Here is a tiny trained network, its code and every weight. The questions are about switching its units off for an input and a target symbol, where a switched-off unit gives its printed mean instead of its output.

import numpy as np


def w(rows, s, z=0):
    codes = np.array(rows[::2]) - 128.0
    scale = np.full(codes.shape[1], s)
    scale[-1] = z or s
    return codes * scale


def norm(h):
    return h / np.sqrt((h * h).mean(-1, keepdims=True) + 1e-5)


def f(y):
    return y / 2 * (1 + np.tanh(0.7978845608 * (y + 0.044715 * y**3)))


def softmax(a):
    e = np.exp(a - a.max(-1, keepdims=True))
    return e / e.sum(-1, keepdims=True)


def log_softmax(a):
    a = a - a.max(-1, keepdims=True)
    return a - np.log(np.exp(a).sum(-1, keepdims=True))


def net(x, mask):
    ids = ['ΘΨαβζηλτω'.index(c) for c in x.split()]
    T = len(ids)
    res = E[ids] + P[:T]
    u = 0
    for l in range(2):
        q, k, v = (norm(res) @ M[l].T for M in (Q, K, V))
        z = softmax(np.where(np.tri(T) > 0, q @ k.T / 3**0.5, -1e9)) @ v
        res = res + np.where(mask[u], z, O[l][:, -1]) @ O[l][:, :-1]
        u += 1
        y = f(norm(res) @ A[l][:, :-1].T + A[l][:, -1])
        res = res + np.where(mask[u : u + 4], y, B[l][:, -1]) @ B[l][:, :-1]
        u += 4
    return log_softmax(norm(res)[-1] @ U[:, :-1].T + U[:, -1])


Q, K, V, O, A, B = {}, {}, {}, {}, {}, {}
E = w([
[141,136,139,103],'Θ',
[89,137,108,89],'Ψ',
[99,107,146,128],'α',
[143,157,97,190],'β',
[89,105,142,137],'ζ',
[186,135,114,120],'η',
[115,87,168,135],'λ',
[164,108,227,122],'τ',
[95,247,220,229],'ω',
],0.016)
P = w([
[33,87,184,34],'0',
[254,205,201,10],'1',
[47,65,68,239],'2',
[125,20,99,156],'3',
[252,198,156,72],'4',
[32,77,73,223],'5',
],0.0062)
Q[0] = w([
[125,88,117,160],'L0H1',
[56,114,168,157],'L0H1',
[252,119,178,94],'L0H1',
],0.014)
K[0] = w([
[199,165,63,67],'L0H1',
[71,173,134,1],'L0H1',
[219,3,211,223],'L0H1',
],0.0069)
V[0] = w([
[92,181,3,73],'L0H1',
[150,123,114,98],'L0H1',
[135,82,134,169],'L0H1',
],0.0068)
O[0] = w([
[123,125,3,178,214],'L0H1',
[57,136,109,129,210],'L0H1',
[155,155,177,27,1],'L0H1',
],0.0051,0.00098)
A[0] = w([
[169,255,54,150,239],'L0N1',
[200,160,30,213,36],'L0N2',
[35,140,102,85,44],'L0N3',
[183,247,167,90,2],'L0N4',
],0.0074,0.0041)
B[0] = w([
[128,53,211,220,255],'L0N1',
[111,39,185,110,172],'L0N2',
[208,135,162,223,167],'L0N3',
[2,18,224,157,175],'L0N4',
],0.0066,0.0032)
Q[1] = w([
[115,246,144,205],'L1H1',
[80,143,117,141],'L1H1',
[84,87,237,210],'L1H1',
],0.012)
K[1] = w([
[182,255,129,47],'L1H1',
[179,102,163,104],'L1H1',
[229,194,91,239],'L1H1',
],0.0084)
V[1] = w([
[205,2,72,56],'L1H1',
[212,154,106,94],'L1H1',
[247,170,149,200],'L1H1',
],0.0054)
O[1] = w([
[170,33,80,49,138],'L1H1',
[66,17,158,111,4],'L1H1',
[1,111,208,65,13],'L1H1',
],0.0054,0.0027)
A[1] = w([
[32,19,163,84,80],'L1N1',
[241,188,110,1,2],'L1N2',
[149,123,23,88,161],'L1N3',
[164,145,236,149,118],'L1N4',
],0.0091,0.0052)
B[1] = w([
[223,88,131,237,171],'L1N1',
[2,51,127,109,179],'L1N2',
[137,217,102,66,211],'L1N3',
[83,131,43,154,254],'L1N4',
],0.0094,0.0045)
U = w([
[221,243,143,93,189],'Θ',
[88,141,2,229,3],'Ψ',
[160,76,93,40,130],'α',
[140,138,159,160,85],'β',
[60,115,120,112,82],'ζ',
[246,66,149,159,176],'η',
[75,85,173,69,136],'λ',
[155,147,254,72,192],'τ',
[101,240,243,180,161],'ω',
],0.0092,0.0063)

Each question gives the input, a string of symbols that net reads in full, and the target symbol t.
The units are the heads (3 rows each of Q, K, V and O) and the neurons (one row each of A and B). Each row of codes is followed by its name. A weight is (code - 128) times the scale printed after its matrix; where a second scale follows, it is the last column's (O, A, B and U).
mask holds one flag per unit, layer by layer, with each layer's heads first. A switched-off unit (its flag False) gives its mean, the last column of its rows in O or B, instead of its output. The means were averaged over made-up inputs and are rounded, as every weight is.
A unit's drop is (log p(t) with every unit on - log p(t) with that unit switched off) / (log p(t) with every unit on - log p(t) with every unit switched off).
The circuit of an input: a set's keep is (log p(t) with only the set's units on - log p(t) with every unit switched off) / (log p(t) with every unit on - log p(t) with every unit switched off). Starting from all 10 units, units are removed one at a time, each time the one whose removal leaves the highest keep (on an exact tie, the one counted first), for as long as the keep stays at least 0.8.
circuit, biggest first: the units of the circuit, biggest drop first
unit that matters most: the unit with the biggest drop
top k neurons: the k neurons with the biggest drops, biggest first
k most important neurons of layer l: the k neurons of layer l with the biggest drops, biggest first
input η Ψ λ η η λ, target η: top 2 neurons -> [L1N1 L1N4]
input Ψ η ζ ω η, target ω: circuit, biggest first -> [L1H1 L0N4 L0N1]
input ζ ζ τ Θ η, target τ: circuit, biggest first -> [L0H1]
input η ζ η ζ Ψ, target η: circuit, biggest first -> [L0N4 L1N1 L1H1]
input ζ τ ω Ψ Ψ, target ω: circuit, biggest first -> [L1H1 L0N1]
input η Ψ η Ψ Ψ, target η: circuit, biggest first -> [L0N4 L1H1 L1N1]
input ω λ α, target ω: circuit, biggest first -> [L1H1 L0H1]
input Ψ λ τ η, target α: circuit, biggest first -> [L1N2 L0H1 L0N1]
input η Ψ Ψ λ η, target λ: top 3 neurons -> [L1N2 L1N4 L1N1]
input ω α Θ Ψ Ψ, target Ψ: circuit, biggest first -> [L1N4 L0N1]
input Ψ α η λ η, target λ: circuit, biggest first -> [L0H1 L1N2]
input η Ψ ζ Θ, target λ: circuit, biggest first -> [L1N2 L0H1 L0N1]
input η Ψ Ψ η Θ, target η: 3 most important neurons of layer 1 -> [L1N1 L1N2 L1N4]
input Ψ η τ η Ψ, target τ: circuit, biggest first -> [L0H1]
input α Ψ λ ζ ζ, target λ: top 2 neurons -> [L0N1 L1N2]
input η Ψ ω η ζ, target ω: top 2 neurons -> [L0N4 L1N2]
input λ Ψ Θ Ψ Θ τ, target Ψ: 2 most important neurons of layer 0 -> [L0N4 L0N1]
input Ψ Ψ Ψ Ψ Ψ, target Ψ: top 2 neurons -> [L0N1 L1N1]
input Ψ Ψ Ψ Ψ, target Θ: circuit, biggest first -> [L1N3 L1H1]
input λ ζ Θ, target Θ: 3 most important neurons of layer 1 -> [L1N2 L1N4 L1N1]
input η Ψ β ω α, target ω: 3 most important neurons of layer 1 -> [L1N2 L1N3 L1N4]
input Ψ τ Ψ λ β, target ω: unit that matters most -> L0H1
input τ β Ψ λ η Θ, target η: top 3 neurons -> [L0N2 L1N4 L0N1]
input Θ η ζ, target η: top 4 neurons -> [L1N1 L1N4 L1N2 L1N3]
input η ζ λ η, target α: top 2 neurons -> [L1N2 L1N4]
input Θ Ψ ω η Ψ, target ω: top 2 neurons -> [L0N4 L0N1]
